Below are the code and all the weights of a small trained network. Each question names an input and a target symbol and asks about switching units off, where a switched-off unit gives its printed mean instead of its output.

import numpy as np


def w(rows, s, z=0):
    codes = np.array(rows[::2]) - 128.0
    scale = np.full(codes.shape[1], s)
    scale[-1] = z or s
    return codes * scale


def norm(h):
    return h / np.sqrt((h * h).mean(-1, keepdims=True) + 1e-5)


def f(y):
    return y / 2 * (1 + np.tanh(0.7978845608 * (y + 0.044715 * y**3)))


def softmax(a):
    e = np.exp(a - a.max(-1, keepdims=True))
    return e / e.sum(-1, keepdims=True)


def log_softmax(a):
    a = a - a.max(-1, keepdims=True)
    return a - np.log(np.exp(a).sum(-1, keepdims=True))


def net(x, mask):
    ids = ['Φαβγδεζηθλξσω'.index(c) for c in x.split()]
    T = len(ids)
    res = E[ids] + P[:T]
    u = 0
    for l in range(2):
        r = norm(res)
        for j in range(2):
            rows = slice(2 * j, 2 * j + 2)
            q, k, v = (r @ M[l][rows].T for M in (Q, K, V))
            z = softmax(np.where(np.tri(T) > 0, q @ k.T / 2**0.5, -1e9)) @ v
            o = O[l][rows]
            res = res + np.where(mask[u + j], z, o[:, -1]) @ o[:, :-1]
        u += 2
        y = f(norm(res) @ A[l][:, :-1].T + A[l][:, -1])
        res = res + np.where(mask[u : u + 12], y, B[l][:, -1]) @ B[l][:, :-1]
        u += 12
    return log_softmax(norm(res)[-1] @ U[:, :-1].T + U[:, -1])


Q, K, V, O, A, B = {}, {}, {}, {}, {}, {}
E = w([
[214,54,156,72,69,142,62,57,115,115],'Φ',
[60,24,178,107,78,138,57,114,136,80],'α',
[221,85,7,115,72,167,196,107,151,36],'β',
[162,169,107,156,31,156,163,47,115,47],'γ',
[180,130,92,147,79,217,105,45,6,108],'δ',
[20,142,153,113,83,124,110,129,72,176],'ε',
[56,176,126,198,81,168,142,102,185,90],'ζ',
[118,138,167,200,105,222,173,140,119,47],'η',
[86,8,70,182,89,233,118,125,41,70],'θ',
[154,90,207,48,77,118,151,102,60,113],'λ',
[34,39,115,158,99,123,159,135,73,132],'ξ',
[144,241,84,58,99,140,215,206,153,168],'σ',
[192,128,200,101,76,121,100,74,233,93],'ω',
],0.012)
P = w([
[135,40,119,161,68,76,144,137,139,94],'0',
[84,142,142,67,126,158,171,83,133,156],'1',
[135,59,91,157,89,68,136,124,128,95],'2',
[128,181,146,107,248,118,116,126,81,86],'3',
[127,98,54,148,104,62,116,123,121,120],'4',
[126,134,187,125,110,186,134,142,157,187],'5',
[119,96,56,134,116,66,117,112,132,115],'6',
[108,171,172,78,231,145,136,109,139,68],'7',
[111,102,56,132,108,64,114,118,129,109],'8',
],0.015)
Q[0] = w([
[131,146,134,82,235,137,103,113,115,81],'0.h1',
[135,149,91,146,206,73,75,127,110,71],'0.h1',
[156,137,97,167,140,30,108,130,68,140],'0.h2',
[133,96,127,140,11,163,157,114,137,204],'0.h2',
],0.012)
K[0] = w([
[139,112,186,144,99,214,96,139,150,180],'0.h1',
[124,100,107,85,30,207,186,106,167,214],'0.h1',
[84,131,79,65,57,129,153,49,100,135],'0.h2',
[147,157,98,165,197,8,87,119,81,60],'0.h2',
],0.011)
V[0] = w([
[117,140,198,103,98,101,82,135,231,92],'0.h1',
[62,147,162,139,144,147,144,194,154,2],'0.h1',
[124,199,140,132,114,58,187,117,168,205],'0.h2',
[230,156,92,148,133,110,178,172,167,111],'0.h2',
],0.0085)
O[0] = w([
[152,159,120,208,151,112,81,102,79,224,60],'0.h1',
[126,128,138,127,227,72,185,55,99,94,163],'0.h1',
[140,31,188,144,36,142,254,100,138,129,3],'0.h2',
[159,117,143,151,168,79,140,202,59,65,214],'0.h2',
],0.0087,0.0044)
A[0] = w([
[178,188,156,80,154,87,178,116,163,107,114],'0.n1',
[170,92,111,176,84,1,109,121,204,114,61],'0.n2',
[191,134,115,164,80,56,103,135,168,172,76],'0.n3',
[111,54,88,167,112,72,149,165,201,160,75],'0.n4',
[120,118,105,201,96,48,89,135,124,52,73],'0.n5',
[162,158,184,125,118,128,81,105,166,65,213],'0.n6',
[98,155,160,69,73,50,158,110,120,133,242],'0.n7',
[73,94,91,191,125,76,179,188,210,137,109],'0.n8',
[141,177,163,95,153,187,167,117,121,162,92],'0.n9',
[132,113,164,138,82,230,169,96,112,161,99],'0.n10',
[107,185,181,103,130,169,132,203,163,167,253],'0.n11',
[166,157,45,168,169,154,171,151,135,123,154],'0.n12',
],0.0092,0.0045)
B[0] = w([
[66,114,138,136,133,93,106,116,44,107,188],'0.n1',
[176,202,90,40,175,93,158,102,158,104,215],'0.n2',
[76,144,106,9,148,172,151,147,64,52,136],'0.n3',
[71,145,27,110,236,70,1,155,66,113,168],'0.n4',
[121,134,153,114,60,134,135,82,190,250,255],'0.n5',
[137,182,104,115,147,146,171,125,80,181,197],'0.n6',
[178,87,196,151,152,150,181,94,106,78,202],'0.n7',
[53,218,136,191,179,182,93,136,136,124,178],'0.n8',
[92,55,111,163,153,148,118,50,246,118,150],'0.n9',
[150,170,188,108,98,82,198,171,241,97,140],'0.n10',
[183,117,83,155,69,155,117,127,107,78,169],'0.n11',
[72,106,225,209,136,149,68,147,144,150,234],'0.n12',
],0.0077,0.0071)
Q[1] = w([
[162,247,141,89,133,124,114,135,200,75],'1.h1',
[173,178,116,171,254,141,140,147,195,97],'1.h1',
[134,15,90,133,113,82,112,107,67,88],'1.h2',
[171,89,236,128,183,226,157,149,96,51],'1.h2',
],0.0067)
K[1] = w([
[254,152,136,25,143,125,139,170,129,152],'1.h1',
[201,162,213,169,217,116,107,122,138,93],'1.h1',
[58,203,132,123,72,36,147,48,140,64],'1.h2',
[207,210,240,137,178,211,180,119,109,117],'1.h2',
],0.0063)
V[1] = w([
[187,173,197,104,210,174,123,177,206,124],'1.h1',
[128,94,135,132,126,92,94,105,124,160],'1.h1',
[182,94,142,50,49,42,101,3,87,50],'1.h2',
[137,58,130,48,149,186,137,95,66,136],'1.h2',
],0.004)
O[1] = w([
[183,120,61,169,161,3,192,147,72,194,92],'1.h1',
[124,90,76,156,51,125,179,216,106,96,106],'1.h1',
[184,122,162,162,170,204,59,134,203,134,250],'1.h2',
[201,210,170,150,119,69,136,163,216,97,97],'1.h2',
],0.0062,0.0023)
A[1] = w([
[148,156,120,146,119,108,157,149,31,102,158],'1.n1',
[135,135,110,95,128,73,82,118,128,86,133],'1.n2',
[124,100,108,107,90,68,117,116,122,148,3],'1.n3',
[169,137,149,142,54,163,153,121,160,176,168],'1.n4',
[113,137,181,171,125,134,146,85,117,194,84],'1.n5',
[125,183,110,157,157,173,90,154,84,144,202],'1.n6',
[126,189,164,166,146,178,176,144,139,104,198],'1.n7',
[176,114,44,151,112,112,115,134,131,131,29],'1.n8',
[166,141,93,143,99,66,108,162,141,132,167],'1.n9',
[120,122,67,166,75,98,100,157,170,132,94],'1.n10',
[153,187,151,131,126,108,114,231,7,85,8],'1.n11',
[190,121,125,39,118,156,166,105,108,148,150],'1.n12',
],0.013,0.0043)
B[1] = w([
[105,129,198,125,114,105,85,135,163,125,211],'1.n1',
[189,84,138,119,122,106,162,172,133,135,254],'1.n2',
[120,111,133,115,116,101,67,126,168,162,137],'1.n3',
[127,93,132,117,123,44,135,105,121,151,166],'1.n4',
[169,117,64,172,129,154,132,210,189,119,150],'1.n5',
[130,159,157,123,91,90,191,139,123,163,245],'1.n6',
[133,99,120,97,137,133,71,146,85,136,238],'1.n7',
[156,130,75,136,102,155,135,121,138,101,195],'1.n8',
[115,127,102,127,143,172,127,82,167,91,190],'1.n9',
[176,117,137,159,175,138,122,88,64,114,216],'1.n10',
[146,219,145,194,109,71,98,114,147,7,249],'1.n11',
[59,130,123,164,123,154,125,170,113,111,182],'1.n12',
],0.013,0.0075)
U = w([
[173,157,172,94,36,121,137,80,36,188,214],'Φ',
[107,214,158,165,160,153,149,79,194,188,249],'α',
[127,191,174,153,113,61,58,131,131,54,183],'β',
[110,104,152,168,156,188,15,131,2,137,51],'γ',
[101,131,79,66,35,155,68,220,110,107,83],'δ',
[99,111,138,114,33,56,202,55,216,131,67],'ε',
[176,107,82,177,191,145,191,75,152,57,133],'ζ',
[84,110,130,136,244,42,138,83,40,147,92],'η',
[136,188,146,4,163,100,202,126,118,129,145],'θ',
[169,80,181,52,125,52,15,98,167,173,28],'λ',
[41,130,146,94,116,183,95,42,176,79,100],'ξ',
[125,52,199,103,109,105,229,166,65,107,157],'σ',
[134,96,132,192,97,100,104,225,147,177,170],'ω',
],0.008,0.002)

Each question gives the input, a string of symbols that net reads in full, and the target symbol t.
The units are the heads (2 rows each of Q, K, V and O) and the neurons (one row each of A and B). Each row of codes is followed by its name. A weight is (code - 128) times the scale printed after its matrix; where a second scale follows, it is the last column's (O, A, B and U).
mask holds one flag per unit, layer by layer, with each layer's heads first. A switched-off unit (its flag False) gives its mean, the last column of its rows in O or B, instead of its output. The means were averaged over made-up inputs and are rounded, as every weight is.
A unit's drop is (log p(t) with every unit on - log p(t) with that unit switched off) / (log p(t) with every unit on - log p(t) with every unit switched off).
The circuit of an input: a set's keep is (log p(t) with only the set's units on - log p(t) with every unit switched off) / (log p(t) with every unit on - log p(t) with every unit switched off). Starting from the 12 units with the biggest drops (on a tie, the unit counted first), units are removed one at a time, each time the one whose removal leaves the highest keep (on an exact tie, the one counted first), for as long as the keep stays at least 0.8.
circuit, biggest first: the units of the circuit, biggest drop first
most important unit: the unit with the biggest drop
top k neurons: the k neurons with the biggest drops, biggest first
top k neurons in layer l: the k neurons of layer l with the biggest drops, biggest first
which heads matter: for each layer, one digit per head in row order, 1 if its drop is at least 0.15 and else 0, layers parted by /
input σ σ β β β ξ β β, target ξ: which heads matter	01 / 00
input ω β σ σ ξ α Φ β α, target λ: circuit, biggest first	[0.n5 1.n11]
input α β σ ξ ε δ β β α, target λ: circuit, biggest first	[1.n11 0.n5]
input β ξ β ξ σ Φ, target ξ: circuit, biggest first	[0.h1 0.h2 1.n12]
input β α α ζ, target α: most important unit	0.h2
input ε σ ξ δ β ε, target δ: which heads matter	11 / 00
input β β β σ γ β α β η, target ω: which heads matter	00 / 00
input Φ β Φ Φ σ γ σ σ, target γ: top 2 neurons in layer 1	[1.n7 1.n11]
input Φ ω Φ λ σ σ, target λ: top 2 neurons in layer 1	[1.n4 1.n7]
input σ ω α σ ζ η, target σ: circuit, biggest first	[0.h2 1.n11]
input β β η ω β δ, target ω: which heads matter	10 / 00
input β ξ β σ, target ξ: top 2 neurons in layer 0	[0.n9 0.n5]
input β λ ω δ ξ Φ ξ β, target Φ: circuit, biggest first	[0.h1 1.n6 1.n11]
input α ξ Φ ξ, target ξ: most important unit	0.h2
input σ β β β ω, target θ: top 2 neurons	[0.n2 0.n5]
input β Φ α σ, target Φ: top 2 neurons	[0.n11 1.n6]
input α β η β ζ ξ σ λ, target ξ: top 4 neurons	[0.n9 1.n2 1.n12 1.n6]
input σ ω β β, target ω: circuit, biggest first	[0.h1 0.h2 1.n5 0.n12]
input Φ α β β Φ σ, target β: circuit, biggest first	[0.h2 1.n11]
input δ β σ γ γ η, target γ: circuit, biggest first	[1.n7]
input α ξ α β ζ δ ξ, target η: top 3 neurons	[0.n4 0.n8 1.n11]
input ζ ξ β Φ σ α, target Φ: top 3 neurons	[1.n6 0.n11 1.n11]
input β β ξ σ α β, target σ: circuit, biggest first	[0.h2 1.n11]
input σ ζ ξ η, target ζ: top 2 neurons in layer 0	[0.n9 0.n5]
input σ Φ γ ξ θ η λ, target σ: top 2 neurons in layer 1	[1.n11 1.n12]
input β σ ε β α β ω, target θ: top 2 neurons in layer 0	[0.n2 0.n3]
